
0:  154   51  317  -76 -195   72   48  -36  132 -141  167  -78  197 -221 -203  236 -274   42  240  -95   28  222 -237  177  433  -59
1: -241 -132 -144   21   34  -15  -82   80   -2  392 -336   72   70   18   21 -103  216  -46  -42  300 -152 -145  -80   38   94  -58
2:  -81   69  -95    0   90   81   71  174  155  100   77   92  -20  180 -182  117  109  158  -72 -168 -186  -16  137 -142 -134  -65
3: -172 -246   19  -37    6   32    6  -12  -48  354 -451   60  -10  -14   55   34  126  -27  -56  335 -122 -199 -117  105  169  -77
4:  176  295  308  -25  -45  120  -50  150  483 -329  624   76   95  -10 -363  380 -163  298  136 -508  -73  445  -88 -239   70   32
5:   -9 -131  -79   41  -34   82  187   30 -308  194 -456 -146 -104   80   60 -106   52 -208 -111  130  -14 -426   75  267  -43 -309
6:   -3 -218  457  -91 -149   69  185 -146  153   15 -141  -21  -52   15  -17  272   78   51   73   64  -11  -52   -3   36 -152    0
7:  154  -37  218   87 -178  169   21  180  289  -36  279  187   -4  107 -168  141  318   72   68 -235   20   81   95 -121 -107 -149
8: -180  -62 -181  114  153  -26   23   12 -114  303 -509  -18  -79  229  124 -101  285 -164 -214  187 -104 -380  136   16 -289 -118
9: -177 -141 -142  -58   95  103  -12  116 -135  279 -475  -43 -186   44   40  -77  102  -72 -192  136 -193 -348  -10   -8    5 -243
10:   97  -36  -81  193   62   95  -37   84 -102  117 -435   14 -183  225  126  -56  358 -276 -235  -43   23 -400  177  -26 -212 -313
11:   99  -72   92  111   57   34  187  -77  -78   75 -360   -6  -62  191   42  204   65  -85 -125   29   21 -266  114  132  -82 -108
12: -215   -2   24  -64   47  -58  -61  -21  -40  217 -231  -93  138 -193  -47   18 -286   55   26  303 -133   43 -395  187  357   35
13:  149  182  156  153 -109   97 -257  251  522  -84  523  293  162   31 -245  158  297  135  129 -313  -11  393  -67 -283   87  -12
14: -105  135  100  -75   48   84  -69  164  243  -20  217    5  -34  -12 -204  116  -90  212  -21 -176 -183  164 -133 -181  -52  -23
15:  155  262  198  107  -58   57  -24  126  241 -200  438    7  133  -38 -250  184 -194  161   87 -269   40  305 -203    7  101  -16
16:   45 -142  388  -80 -290   99  -29    5  169   26  120   15  153 -273 -131  117  -70   52  251  106   32  203 -335  159  389  -73
17: -232 -361  155  -51 -144   47   30   25 -115  425 -328   24   14 -204   49  -69  -34   59   26  553  -58 -106 -427  306  298  -67
18: -201 -209 -138  -16   13   -5 -166  -41 -137  405 -689  -24   40  -74  164 -179  253 -299  -44  387 -118 -325  -89  109  242 -186
19:  162  150  239  120 -173  119  100  187  356 -172  586  118   89  141 -285  174  160  184  129 -374   44  257  101 -101 -243  -42
20:  -45   37 -111  141   41    4   95   95    6  156 -113   24   19  220  -39  -29  234  -57  -86  -16  -41 -172  165   26 -262 -108
21:   32  251   16   29  147    7   62   57  190 -106  147  -13   62  141 -211  269 -133  148  -36 -292 -122  104   67 -107  -69   28
22: -390   37 -361   27  338  -87  -58   68 -173  404 -554  -86  -71  131   76 -140  -29   -6 -299  307 -265 -306  -98    7 -122  -31
23: -257 -244  -27 -120  138   -4  -19  -83  -30  381 -633   35  -41  -11   80  123   61   -7 -106  360 -239 -249  -93   16  201  -16
24:  -95  172  134 -123 -154  142  -88  305  226  -75  580  -61   82 -250 -342  -34 -283  283  161 -193 -131  370 -380  -35  183  -97
25:   82  119  148    7 -140   48   11   22   15  -82   65 -152  125 -118 -117   11 -139  -90  122  -85   35   51 -151  157  151 -150
26: -222 -106 -192  -79  113  151  -13  264   -1  274 -211   60 -212  107  -82  -55  155  101 -199    6 -272 -235   46 -155  -97 -222
27: -382  117 -540  -56  222  158   60  498 -300  298  -71 -170 -311  126 -156 -407 -127  156 -355  -45 -338 -341  -31  -39 -316 -376
28:   49  273  -13   47   27   -9 -109   95  319  -63  287   91  266   15 -254  190  -19   93  139 -246  -91  290  -26 -113  218   42
29:  141    2  247  -88 -240  219   23  150  256 -165  274   -5  -54   15 -206   82  236  -14  142 -397  -41   37  176 -175 -140 -267
30:  299  253  345   38 -344  211   54  249  276 -385  796  -58   95 -109 -366   88 -121  119  251 -525  122  358 -106   17    9 -227
31:  321   21  387   42 -255  195  106   63  308 -255  320   79    1   90 -192  273  237  -11  158 -434   94   90  214  -99 -118 -192
32: -326   41 -150   55  546 -226  -87 -231 -114  358 -873  -39  -11  103  181  268 -314   70 -372  492 -238 -215 -309   44  164  270
33:   40   75  407   41  -39   26  549  -70   78 -182  339 -148  -62  233 -209  352 -280  346  -18 -169   51   62   69  172 -599  131
34: -122  134 -187   79   68  -46 -356  138  285  224  -30  197  272  -31  -96  -26  256  -47   75   50 -152  179 -108 -165  333   14
35:   24  150  -90  112   -2    5  -91  109  165   73   58   84  175   84 -127   20  196  -63   62 -120  -51   48   69  -46   73  -79
36:  220  219  166   56  -95    7   18  -52  132 -198  140  -79  247  -58 -177  206 -145  -82  194 -228   68  166  -38  116  268  -59
37:  -69  133  135  -59  -60   97  -27  176  335  -71  380   27   24   42 -247   93   94  195   83 -275 -136  211   20 -227 -208  -33
38: -148 -174   58   51  -26   96  -33  171  147  268  -96  168 -110  111  -13  -21  328   90 -101  128 -104  -93  -34 -104 -194  -88
39: -193 -253   92  -41  119   70 -142   54  196  347 -361  239 -101   11   25  213  167  169 -152  278 -214  -49 -212 -152  194   34
40: -353 -232  -42 -198  170   30 -137    9   63  402 -539   61  -84  -87   36   96   26  104 -123  344 -338 -143 -202 -120  244    7
41:  141   34  248   85 -177   72  183   68  170  -79  319   52  114   64 -207  192    7  124  130 -156   71  150    2  114  -37  -36
42: -285 -268  137   46 -223  112  -41  293   67  395  143  138  -47 -106  -52 -257  208  199    4  386  -40   44 -392  116 -104  -92
43:  396  203  167  165 -116   57  356  -77  -98 -301   95 -182  107  166 -151  235 -149 -151   84 -372  195  -96  239  292  -64 -195
44: -107  266 -308    2   87   65  130  277 -107   38  188 -149   29   84 -271 -111 -225  112  -59 -225 -169  -42   28   75  -43 -192
45:  -41   62  -56   70  -25   26 -101   73  -91  124 -201  -96   64  -77   -1 -135   -9 -163  -20  101   -8 -112 -186  143  159 -190
46:  232  -68  281   97 -325  190   67  167  199  -62  331  132   52    2 -176   82  248    9  170 -199  116   96   24   54   29 -217
47: -205  -57 -150   20   22  108  162  272 -220  259  -38  -75 -142   33  -96 -174 -147  157 -172  145 -118 -188 -188  192 -107 -208
48:   42  116 -102  193 -116  129 -289  373  241  104  298  214   73   25 -140 -184  384  -36   18 -153  -12  116  -76 -158   44 -226
49: -188 -180  187 -238   51  121   36   16  117  136 -243  -15 -162  -62  -83  212  -80  173  -63   50 -264  -74 -118 -124   64  -62
50: -210 -325  162  -95   -9  110  306   25  -19  274 -285   19 -236  176   -2  124  149  167 -138  185 -153 -288  100   23 -392  -64
51:   14  129   12  105  108   45  -46   90    7    3 -121  -63  -90   76  -25   43  -48  -15 -168  -69  -33  -97 -114  -13  -92 -129
52:   53  152   99   24 -137   48 -175  140  355  -34  346  113  245  -78 -230   81  128   47  218 -191  -49  305  -74 -115  213  -27
53:  -35  -90   83  101  -30    3   25   -2  128  186 -164  111   58  139    5   71  291  -41   -8  106  -13  -88   63    8 -116  -25
54:   54   47  125  368  101  -34 -262   70  -45  157 -238   96  -34  -49  156   -9  -72  -34 -253  341  154   -3 -595  178  179  -20
55:  106  202  110   58   24  -12  109  -64   68 -137   13 -123  105   83 -122  185 -116  -39   36 -194    2   12   54   59  -62  -42
56: -225  -50 -311  -23  296 -144  117 -217 -160  348 -855  -79   74  265  129   92  184 -243 -148  219 -227 -465  354   39  -67   -6
57:  175  422  -19  107  -17   27 -171  181  307 -213  473   46  267  -38 -311  143 -118   57  146 -409  -28  360  -99  -97  276  -49
58:  -16  202  114   20   28   48  -66  130  343  -90  305   56   53   92 -209  153   74  160   21 -273 -109  204   14 -237 -177   20
59: -405   59 -357   69  358 -110 -265  102   25  452 -483   83    6  107   81 -114  148   14 -266  326 -281 -152 -165 -149  -11   57
60:  -97  258   51  -56    9  -49   30    9  226  -80  252 -120  217   18 -229   96 -110   96  150 -187 -122  212   12  -44 -101   71
61:   29   44  138  -84   15  -46    3 -151  161   15 -147  -12  245 -101 -132  335 -187   27  151   16 -102  136 -106   75  453   79
62:  428  179  422   27 -325  151  -78   -7  365 -396  393    6  209 -115 -232  257  107 -156  332 -508  149  280   62  -59  250 -194
63:  335  246  376   52 -128   55   74  -60  334 -367  391    1  213   -1 -265  428 -134   64  219 -427   89  315   25  -14  160    8
64:  439    3  506  -73 -319  170  352 -145  152 -399  210 -127   84    3 -227  439  -88  -65  278 -462  142   53  246  146   86 -191
65:  185   96  267   11 -158   12  128 -113   79 -158   66 -112  204  -64 -133  208 -138  -79  198 -133   83   97  -33  192  172  -52
66:   49  438  -97    7   72   -6  -52   99  175 -204  285 -134  207   25 -268   77 -172    0   94 -409 -105  194   56  -90   40  -69
67:  -14   84 -154  173  316  -14  106    0   -5  105 -423   49 -167  433   56  189  221  -48 -335 -113 -114 -349  322 -145 -417  -65
68:  -59  -28  -26   -6   66    6   68  -74  -64  119 -426 -104  -31  124   35   45  127 -173  -73   29  -96 -284  165   22 -113 -136
69: -164  175  -78   57    1    4 -216  212  137  120  166    3  132  -92 -132 -159    6   43   23   29 -102  154 -271  -34   73  -54
70: -190  203 -294  125  316 -148 -263  -43   -9  222 -540  -51   98  111  108  -62  121 -232 -186  129 -156 -190  -15  -97   21   -5
71:  159   66  114   68 -251  187  -44  258  205  -73  372   73   51    3 -208  -55  259  -31  139 -302   33   97   63  -55  -13 -277

  66 -148   -7   46 -207 -109   -8  -22   30   75  -47  127  164 -119   23    5 -310   50 -125    3  149   16  -86  152 -190   85   33 -117  125 | 19
 278 -388  -17  -60  -60   16   85  -63  127  -81 -421  -80   87 -148  304   15 -135  -73   66  -68  206  -19  166   83  -89  -11   50  226   26 | 16
  17 -206 -186   -5  181  -52  -99  189  -25 -217  148 -167  -39  -45 -137  -58   80  207 -107  -38   36   -5   21 -244   97   28  199   19   62 | 44
  18   23 -182 -114   93  -27 -143  209   14    5  114   29 -268   31   67    4  -54  -23   31   33   -7   -3    6 -235  114 -180  154  -20  -55 | 49
 -63   57  -97  -48 -105 -269   -1   56  -51   12  126   89   53 -153    1  -25 -407  138   14  -53   41   75  -68   27 -157   10  139 -268  168 | 50
-204   77 -120   82   33 -198  -69  116  -50    8  146    5   25 -109 -119   17 -128   27  135  -87   -5   16   -2  117  -59  -77   38 -172   -5 | 55
-377  305   -3  114  -46 -208 -166  126 -110   59  261  140  100  -74 -170    4  -61  -98  122 -118  -34  -25  -46  199  -39   -9 -155 -229  -73 | 8
 165 -254  -70   78   48  156  -96  146   68   24 -102  -51  -63   79   51   22  165  -86  -81   89  124  -78   23  -70  120 -104   50  198 -157 | 57
 -98   46  -94  -32   11  -23 -171  191  -25   42  148   54  -77    3 -120  -22   11   -8  -87  -35   11   16 -107  -92   25  -11  -14  -97  -52 | 14
-102   64 -204  188  166   52  -46  360  -54  258  174 -143 -167  130 -310   23  130   38   54   90  -47   86 -261  -11   91 -293  100 -170 -304 | 32
-263  -46  -85 -128  -39 -145 -175   49   14 -150  -45   35   54  -59  -62  -11   38   24  -79 -245   77   43   43   69 -138  130 -146  -97   71 | 30
-101 -127 -131   -1  169  -72  -26  147  -16  -88  -25 -205   52 -202 -176  -30   56   44  147 -213  -14   53    3   11  -22   13  -12  -14  -34 | 12
-133   18  -11    5   21  -51 -148   86  -11   -2   62   40   62 -199  -80   -6  -14 -147  124 -153   -9  -49   27   73  -10   40 -145    3  -44 | 52
-220  198 -130   44   88 -105 -140  261  -99   58  271    5  -97   51 -183  -14   29   35   19  -15  -43   35 -121  -68   72 -115   39 -195 -118 | 21
 389 -300 -100  -28  -19  191 -107  142  106   12  -69   65 -222  202  277   21   25  -29 -253  278  186 -113   40 -299  194 -161  263  249  -70 | 26
-176  -65 -173  -24   78 -178 -116   81   12 -164   22  -33  -51  -42   11   28   -2   38   87 -127   47  -20  158   20  -20  -76   65  -30   31 | 5
 282 -374 -107  -34   57   21   85   33  102 -105 -337 -160  -36  -50  283   17  -49   -5   86   10  174  -19  184  -44   23 -135  188  237  -30 | 0
-180   52  -49   97  -64 -184  -90   68  -50   28  164   85  129 -156 -144    5 -185   17   45  -80   17  -11  -48  159 -108   29  -24 -184   58 | 20
-274  220  -60  -70 -104 -195 -189   62  -15   21   76  220  -76   21  102   43 -117 -140   82  -89   36  -20   77  112  -64  -85  -94 -146  -31 | 31
 120 -173 -152  -30   53   71 -161  150   82  -31  -10   36 -222  117  147   44   75  -59  -74  112   95  -85   98 -182  137 -178  152  151  -85 | 9
 234 -330   14  -34 -200    8    8  -90  130  -29 -362   95   73   14  360   39 -151  -75 -109   37  265  -56  138  110 -103   -9   44  175   42 | 46
 324 -215   37   58 -188   17   20   -7   50   87  -58  135   96  -96  199   -4 -311  -28 -122  162  171  -75  -23   -7  -31   11  147   74   76 | 37
  94  -79  -36   82 -124   -8  -80   82   21  154   83  139   27  -62  -19   21 -205  -39  -90   97   80  -35 -113   40  -49  -29   56  -64    7 | 58
 -69  -29 -118  123   87  -20 -114  206  -43   50  220  -39  -11  -53 -235  -13   22   44  -22   11  -11  -14 -111  -47   52  -48   61  -86  -66 | 22
 347 -292   56   58 -258   89   18  -35  105  144 -237  156   88   31  269   28 -226  -74 -202  184  252  -59  -33   81  -74  -10   77  117    9 | 38
  99 -441  -15  132 -226  302  -47   79  197  260 -556   -7   58  397   23   91  344  -98 -415   84  344   67 -191  323 -151  -63 -208  119 -314 | 54
 -20 -187  -76   16   15  -87  -38   21   45 -101 -130  -52   69 -122   65   18  -43  -23   88 -111  101  -27  132   98  -55  -12   10   65   17 | 25
 308 -219   28  207  -66  216  -28  146   45  216  -34   35   24   59   35   19   17 -117 -129  239  141 -105 -120   -7  120 -106   72  169 -186 | 59
-322   48 -216   29   78 -320  -58   97  -45 -131   84  -61  -10  -44  -79   32  -85  125  153 -162   19   59  107  132 -106 -115   94 -209   43 | 43
  16  -63    4  106 -147 -111   -1   -6   17  112  -32  111  139 -158   37   30 -273  -74   66   -6   91  -22  -20  221 -132  -21   -5  -72   27 | 53
 -51  -26 -108   95  108  -54 -120  160  -36  -39  207  -26  -26 -106 -114   -1   -3  -11   82   -3  -17  -72   30  -64   96  -74   90    1  -33 | 66
 326 -249   81  154  -33  235  -42   75   79  124 -154   26   40  -36  186   25   59 -267   26  157  134 -170   54   14  161 -102  -10  333 -203 | 34
